Below is a small trained network, with its code and all its weights. Each question gives an input and a target symbol and asks what happens when units are switched off, that is, made to give their printed mean instead of their output.

import numpy as np


def w(rows, s, z=0):
    codes = np.array(rows[::2]) - 128.0
    scale = np.full(codes.shape[1], s)
    scale[-1] = z or s
    return codes * scale


def norm(h):
    return h / np.sqrt((h * h).mean(-1, keepdims=True) + 1e-5)


def f(y):
    return y / 2 * (1 + np.tanh(0.7978845608 * (y + 0.044715 * y**3)))


def softmax(a):
    e = np.exp(a - a.max(-1, keepdims=True))
    return e / e.sum(-1, keepdims=True)


def log_softmax(a):
    a = a - a.max(-1, keepdims=True)
    return a - np.log(np.exp(a).sum(-1, keepdims=True))


def net(x, mask):
    ids = ['ΛΠΦΩβγεζηθμτψ'.index(c) for c in x.split()]
    T = len(ids)
    res = E[ids] + P[:T]
    u = 0
    for l in range(2):
        q, k, v = (norm(res) @ M[l].T for M in (Q, K, V))
        z = softmax(np.where(np.tri(T) > 0, q @ k.T / 3**0.5, -1e9)) @ v
        res = res + np.where(mask[u], z, O[l][:, -1]) @ O[l][:, :-1]
        u += 1
        y = f(norm(res) @ A[l][:, :-1].T + A[l][:, -1])
        res = res + np.where(mask[u : u + 4], y, B[l][:, -1]) @ B[l][:, :-1]
        u += 4
    return log_softmax(norm(res)[-1] @ U[:, :-1].T + U[:, -1])


Q, K, V, O, A, B = {}, {}, {}, {}, {}, {}
E = w([
[171,136,37,186,98],'Λ',
[150,139,20,181,120],'Π',
[143,125,5,170,131],'Φ',
[51,142,92,77,180],'Ω',
[42,158,99,85,186],'β',
[161,255,152,148,172],'γ',
[215,194,156,58,99],'ε',
[221,116,72,132,53],'ζ',
[15,112,122,100,194],'η',
[191,243,185,94,112],'θ',
[19,156,119,102,185],'μ',
[143,114,164,255,144],'τ',
[151,15,111,170,71],'ψ',
],0.0027)
P = w([
[219,91,122,98,253],'0',
[182,164,76,114,164],'1',
[186,166,122,118,162],'2',
[135,130,71,133,141],'3',
[118,151,69,131,120],'4',
[106,156,80,133,103],'5',
[89,157,85,136,83],'6',
[74,157,87,139,72],'7',
[62,155,97,139,55],'8',
[43,170,105,145,28],'9',
[42,168,121,138,28],'10',
[24,156,126,146,16],'11',
],0.0017)
Q[0] = w([
[126,119,192,93,196],'0.h1',
[144,61,76,252,59],'0.h1',
[227,248,197,79,200],'0.h1',
],0.011)
K[0] = w([
[190,136,60,125,163],'0.h1',
[88,105,171,141,34],'0.h1',
[225,52,137,110,254],'0.h1',
],0.0096)
V[0] = w([
[106,19,117,250,140],'0.h1',
[63,5,187,117,170],'0.h1',
[178,2,84,4,95],'0.h1',
],0.0041)
O[0] = w([
[142,69,231,152,204,213],'0.h1',
[162,119,138,206,137,7],'0.h1',
[30,126,183,176,2,37],'0.h1',
],0.0051,0.0012)
A[0] = w([
[254,164,157,191,41,130],'0.n1',
[150,169,183,199,136,122],'0.n2',
[82,81,174,105,163,8],'0.n3',
[82,108,189,107,232,127],'0.n4',
],0.0047,0.0017)
B[0] = w([
[123,124,4,220,215,163],'0.n1',
[178,5,42,91,113,119],'0.n2',
[130,127,46,37,94,99],'0.n3',
[137,194,107,74,64,246],'0.n4',
],0.0036,0.0014)
Q[1] = w([
[68,98,13,105,154],'1.h1',
[137,255,188,107,45],'1.h1',
[83,11,124,165,127],'1.h1',
],0.0059)
K[1] = w([
[95,186,2,188,166],'1.h1',
[120,27,99,12,59],'1.h1',
[95,200,195,228,104],'1.h1',
],0.0057)
V[1] = w([
[251,134,159,199,55],'1.h1',
[43,67,176,162,104],'1.h1',
[123,20,32,118,127],'1.h1',
],0.0033)
O[1] = w([
[126,125,69,66,68,3],'1.h1',
[122,114,59,113,175,27],'1.h1',
[2,153,210,71,193,169],'1.h1',
],0.0046,0.0021)
A[1] = w([
[193,55,146,172,185,19],'1.n1',
[146,1,101,176,96,203],'1.n2',
[164,152,96,55,158,7],'1.n3',
[85,140,118,166,73,95],'1.n4',
],0.0072,0.0014)
B[1] = w([
[129,2,82,58,68,247],'1.n1',
[34,125,238,51,150,215],'1.n2',
[149,81,163,35,230,166],'1.n3',
[78,27,55,41,114,180],'1.n4',
],0.0036,0.0014)
U = w([
[126,177,236,46,58,103],'Λ',
[205,193,237,188,77,242],'Π',
[54,140,254,223,234,44],'Φ',
[96,143,75,177,98,85],'Ω',
[138,173,74,139,129,73],'β',
[221,193,151,73,198,27],'γ',
[111,155,52,75,6,111],'ε',
[46,94,63,85,16,110],'ζ',
[53,44,52,239,183,175],'η',
[184,205,47,30,82,101],'θ',
[201,172,65,196,158,136],'μ',
[233,32,135,51,202,255],'τ',
[22,24,252,93,94,160],'ψ',
],0.009,0.0033)

Each question gives the input, a string of symbols that net reads in full, and the target symbol t.
The units are the heads (3 rows each of Q, K, V and O) and the neurons (one row each of A and B). Each row of codes is followed by its name. A weight is (code - 128) times the scale printed after its matrix; where a second scale follows, it is the last column's (O, A, B and U).
mask holds one flag per unit, layer by layer, with each layer's heads first. A switched-off unit (its flag False) gives its mean, the last column of its rows in O or B, instead of its output. The means were averaged over made-up inputs and are rounded, as every weight is.
A unit's drop is (log p(t) with every unit on - log p(t) with that unit switched off) / (log p(t) with every unit on - log p(t) with every unit switched off).
The circuit of an input: a set's keep is (log p(t) with only the set's units on - log p(t) with every unit switched off) / (log p(t) with every unit on - log p(t) with every unit switched off). Starting from all 10 units, units are removed one at a time, each time the one whose removal leaves the highest keep (on an exact tie, the one counted first), for as long as the keep stays at least 0.8.
circuit, biggest first: the units of the circuit, biggest drop first
most important unit: the unit with the biggest drop
k most important neurons: the k neurons with the biggest drops, biggest first
k most important neurons of layer l: the k neurons of layer l with the biggest drops, biggest first
drop when u is switched off: that unit's drop, to one decimal
input η Λ Ω ζ, target ζ: most important unit -> 0.h1
input γ Λ η Λ, target η: 2 most important neurons of layer 0 -> [0.n4, 0.n1]
input τ η τ Ω η ε τ Ω Φ θ, target τ: circuit, biggest first -> [0.h1, 0.n2]
input Φ η Λ Ω μ Π Π η ε, target Φ: 2 most important neurons of layer 0 -> [0.n1, 0.n3]
input η η μ Ω ζ Λ β θ, target η: 2 most important neurons -> [0.n1, 0.n2]
input γ μ ψ Φ, target ψ: circuit, biggest first -> [0.h1, 1.n2]
input τ η Ω γ, target τ: circuit, biggest first -> [0.h1, 1.n1]
input μ Π η θ, target μ: circuit, biggest first -> [0.n1, 0.h1]
input μ Φ γ Π Π γ, target μ: circuit, biggest first -> [0.h1, 0.n1]
input ζ β Π θ η ε Φ Π ε η ε, target ζ: circuit, biggest first -> [0.h1, 1.n4]
input β τ ζ Λ, target τ: 2 most important neurons -> [0.n4, 1.n1]
input Π η γ, target Π: 2 most important neurons of layer 0 -> [0.n2, 0.n4]
input ψ θ τ Φ η μ Π Π η η Φ, target η: 2 most important neurons -> [0.n4, 1.n1]
input η η Λ, target η: most important unit -> 0.n1
input ε τ Λ η η ε Λ θ ψ μ ψ τ, target ψ: 3 most important neurons -> [1.n2, 1.n1, 0.n2]
input Π Λ η Ω Ω ζ Π, target ζ: 2 most important neurons -> [1.n4, 0.n1]
input Π ζ η η γ, target Π: 2 most important neurons of layer 1 -> [1.n2, 1.n3]
input η η η η, target Φ: 2 most important neurons of layer 0 -> [0.n2, 0.n3]
input β Ω μ ε τ Ω Ω Π Φ ψ ζ, target ψ: drop when 1.n4 is switched off -> 0.0
input ε ψ η, target ζ: drop when 0.h1 is switched off -> 0.9
input η Φ ε τ ε Φ τ Π μ Π, target μ: most important neuron of layer 1 -> [1.n2]
input Ω Λ Λ ε ζ, target ζ: drop when 0.n4 is switched off -> 0.1
input Π Π Ω θ, target Π: drop when 1.h1 is switched off -> 0.3
input Λ Φ μ ψ β τ, target ψ: 2 most important neurons of layer 1 -> [1.n2, 1.n1]
input Λ η η Ω, target Φ: 2 most important neurons -> [0.n3, 1.n1]
input τ Λ η Π μ β γ Ω Π θ η γ, target τ: 2 most important neurons -> [0.n2, 1.n1]
input ε η η η ε η γ, target ε: circuit, biggest first -> [0.h1]
